Below are the code and all the weights of a small trained network. Each question names an input and a class and asks about switching units off, where a switched-off unit gives its printed mean instead of its output.

import numpy as np


def w(rows, s, z=0):
    codes = np.array(rows[::2]) - 128.0
    scale = np.full(codes.shape[1], s)
    scale[-1] = z or s
    return codes * scale


def f(y):
    return np.maximum(y, 0)


def log_softmax(a):
    a = a - a.max(-1, keepdims=True)
    return a - np.log(np.exp(a).sum(-1, keepdims=True))


def net(x, mask):
    res = np.array(x, float).reshape(1, 6) / 4 @ E
    y = f(res @ A[0][:, :-1].T + A[0][:, -1])
    res = res + np.where(mask, y, B[0][:, -1]) @ B[0][:, :-1]
    return log_softmax(res[-1] @ U[:, :-1].T + U[:, -1])


A, B = {}, {}
E = w([
[128,143,181,118,82,20,99,75],'x0',
[169,121,102,174,179,169,26,46],'x1',
[225,180,140,255,48,137,148,134],'x2',
[30,248,154,203,174,120,130,104],'x3',
[126,96,255,151,143,143,63,189],'x4',
[91,166,80,100,48,149,37,147],'x5',
],0.0099)
A[0] = w([
[84,143,137,144,133,149,152,130,50],'n1',
[157,148,124,187,73,155,151,157,88],'n2',
[111,143,134,128,93,115,194,190,72],'n3',
[179,167,152,145,87,99,135,100,65],'n4',
[151,132,96,122,153,97,185,93,143],'n5',
[114,102,230,123,133,157,90,196,157],'n6',
[171,112,139,152,189,126,166,125,164],'n7',
[108,119,94,155,128,201,129,185,198],'n8',
[93,155,86,109,122,128,135,99,111],'n9',
[124,157,76,112,136,179,129,187,193],'n10',
[59,185,121,183,156,81,137,107,55],'n11',
[142,127,147,89,85,9,94,82,92],'n12',
[120,166,178,98,71,74,127,69,80],'n13',
[176,66,69,102,116,87,112,150,126],'n14',
[75,95,86,74,148,80,74,181,144],'n15',
[147,130,99,135,180,167,135,185,149],'n16',
[73,175,130,168,138,131,131,129,74],'n17',
[143,124,196,138,148,110,100,154,89],'n18',
[155,107,129,181,77,140,165,136,138],'n19',
[168,89,185,138,221,133,183,67,148],'n20',
[177,68,137,116,119,124,129,108,139],'n21',
[76,117,134,92,49,92,199,201,69],'n22',
[174,100,84,166,206,159,42,40,172],'n23',
[87,131,66,121,67,164,47,119,254],'n24',
[69,187,153,181,178,120,136,107,77],'n25',
[129,146,122,124,78,119,102,138,195],'n26',
[119,90,173,134,99,124,92,179,117],'n27',
[218,63,139,80,106,120,119,159,74],'n28',
[181,152,161,181,80,154,130,101,68],'n29',
[90,111,161,60,150,141,136,78,147],'n30',
[131,182,190,136,170,150,94,168,116],'n31',
[157,135,112,135,174,103,172,119,138],'n32',
[116,141,43,118,95,88,175,91,182],'n33',
[104,134,118,144,130,115,179,216,150],'n34',
],0.011,0.0018)
B[0] = w([
[108,87,67,122,134,159,107,85,163],'n1',
[109,155,95,84,240,78,129,156,215],'n2',
[128,96,93,191,138,91,84,155,199],'n3',
[137,119,129,95,192,117,140,142,190],'n4',
[136,153,142,199,106,152,139,155,184],'n5',
[65,172,115,159,62,143,213,154,236],'n6',
[155,121,203,101,95,144,80,86,188],'n7',
[222,63,211,55,143,76,182,42,208],'n8',
[113,171,119,149,135,138,152,126,183],'n9',
[143,130,188,112,108,92,177,78,204],'n10',
[153,124,84,73,82,186,71,105,216],'n11',
[177,91,132,55,107,78,168,71,219],'n12',
[170,113,97,81,107,89,144,71,199],'n13',
[103,160,94,113,116,217,80,145,212],'n14',
[116,177,133,131,192,109,142,145,228],'n15',
[176,102,164,69,145,61,176,84,189],'n16',
[165,105,95,88,146,186,93,63,193],'n17',
[120,153,110,156,109,142,190,118,185],'n18',
[76,139,112,61,182,134,131,183,200],'n19',
[147,204,196,141,131,123,77,155,218],'n20',
[119,128,105,134,72,179,106,100,191],'n21',
[128,70,113,213,82,75,1,142,236],'n22',
[117,55,103,250,104,57,129,159,250],'n23',
[147,182,209,160,112,104,87,124,246],'n24',
[74,96,87,90,101,201,91,93,218],'n25',
[152,205,174,77,142,92,155,141,182],'n26',
[126,146,129,153,61,148,154,143,199],'n27',
[103,116,69,72,167,230,110,115,234],'n28',
[101,137,75,131,202,105,129,171,212],'n29',
[110,179,79,119,193,50,151,200,201],'n30',
[157,115,104,118,103,156,188,139,190],'n31',
[165,185,194,112,113,139,127,152,173],'n32',
[71,194,153,185,28,160,195,166,222],'n33',
[165,60,143,152,127,111,54,110,198],'n34',
],0.007,0.012)
U = w([
[97,61,98,210,127,83,79,133,154],'0',
[98,120,70,83,127,220,116,107,5],'1',
[86,190,125,167,86,158,237,152,196],'2',
[71,174,82,94,248,85,158,172,109],'3',
[167,103,157,70,128,87,183,67,157],'4',
[136,208,214,125,122,135,92,139,129],'5',
],0.012,0.0022)

Each question gives the input, the list of numbers given to net, and the class t.
The units are the neurons (one row each of A and B). Each row of codes is followed by its name. A weight is (code - 128) times the scale printed after its matrix; where a second scale follows, it is the last column's (A, B and U).
mask holds one flag per neuron, in row order. A switched-off neuron (its flag False) gives its mean, the last column of its row in B, instead of its output. The means were averaged over made-up inputs and are rounded, as every weight is.
A unit's drop is (log p(t) with every unit on - log p(t) with that unit switched off) / (log p(t) with every unit on - log p(t) with every unit switched off).
The circuit of an input: a set's keep is (log p(t) with only the set's units on - log p(t) with every unit switched off) / (log p(t) with every unit on - log p(t) with every unit switched off). Starting from the 12 units with the biggest drops (on a tie, the unit counted first), units are removed one at a time, each time the one whose removal leaves the highest keep (on an exact tie, the one counted first), for as long as the keep stays at least 0.8.
units of the circuit, in order: the units of the circuit, biggest drop first
most important unit: the unit with the biggest drop
k most important neurons: the k neurons with the biggest drops, biggest first
drop of u: that unit's drop, to one decimal
input [0,-6,5,4,8,3], class 2: units of the circuit, in order	(n6)
input [6,-3,-5,8,-5,8], class 1: 2 most important neurons	(n11; n25)
input [6,2,3,2,6,-3], class 2: units of the circuit, in order	(n6; n18)
input [-8,7,4,2,-3,3], class 4: 4 most important neurons	(n8; n22; n16; n10)
input [7,1,4,2,3,7], class 4: units of the circuit, in order	(n12; n13)
input [-2,-5,8,-2,-7,-5], class 3: 2 most important neurons	(n2; n19)
input [-5,8,4,-7,-8,3], class 0: 2 most important neurons	(n23; n6)
input [6,4,-7,2,-3,8], class 5: 4 most important neurons	(n24; n2; n29; n19)
input [2,-1,5,8,-7,4], class 1: 3 most important neurons	(n11; n17; n25)
input [4,6,-1,-1,5,5], class 0: 3 most important neurons	(n23; n33; n20)
input [0,1,-5,5,-7,2], class 2: 2 most important neurons	(n33; n28)
input [8,4,-8,-5,-7,4], class 3: 4 most important neurons	(n30; n15; n8; n14)
input [-6,-4,-5,-4,7,-1], class 2: 3 most important neurons	(n6; n27; n12)
input [4,1,3,1,4,4], class 2: most important unit	n8
input [-7,-2,8,-7,-6,4], class 3: 2 most important neurons	(n2; n19)
input [6,-3,-6,8,3,6], class 1: units of the circuit, in order	(n11; n25)
input [-4,-7,7,-8,-8,5], class 1: 3 most important neurons	(n28; n14; n23)
input [-4,5,-6,5,6,-8], class 5: 3 most important neurons	(n20; n7; n33)
input [6,-5,-8,-6,6,0], class 3: 2 most important neurons	(n30; n15)
input [4,7,-7,-6,1,-3], class 0: units of the circuit, in order	(n23)
input [-3,4,6,-7,6,1], class 1: drop of n28	0.6
input [6,4,2,8,-3,-7], class 1: drop of n24	0.1
input [8,1,-5,8,1,6], class 1: drop of n8	0.2
input [5,-8,6,-4,4,2], class 0: drop of n15	0.0
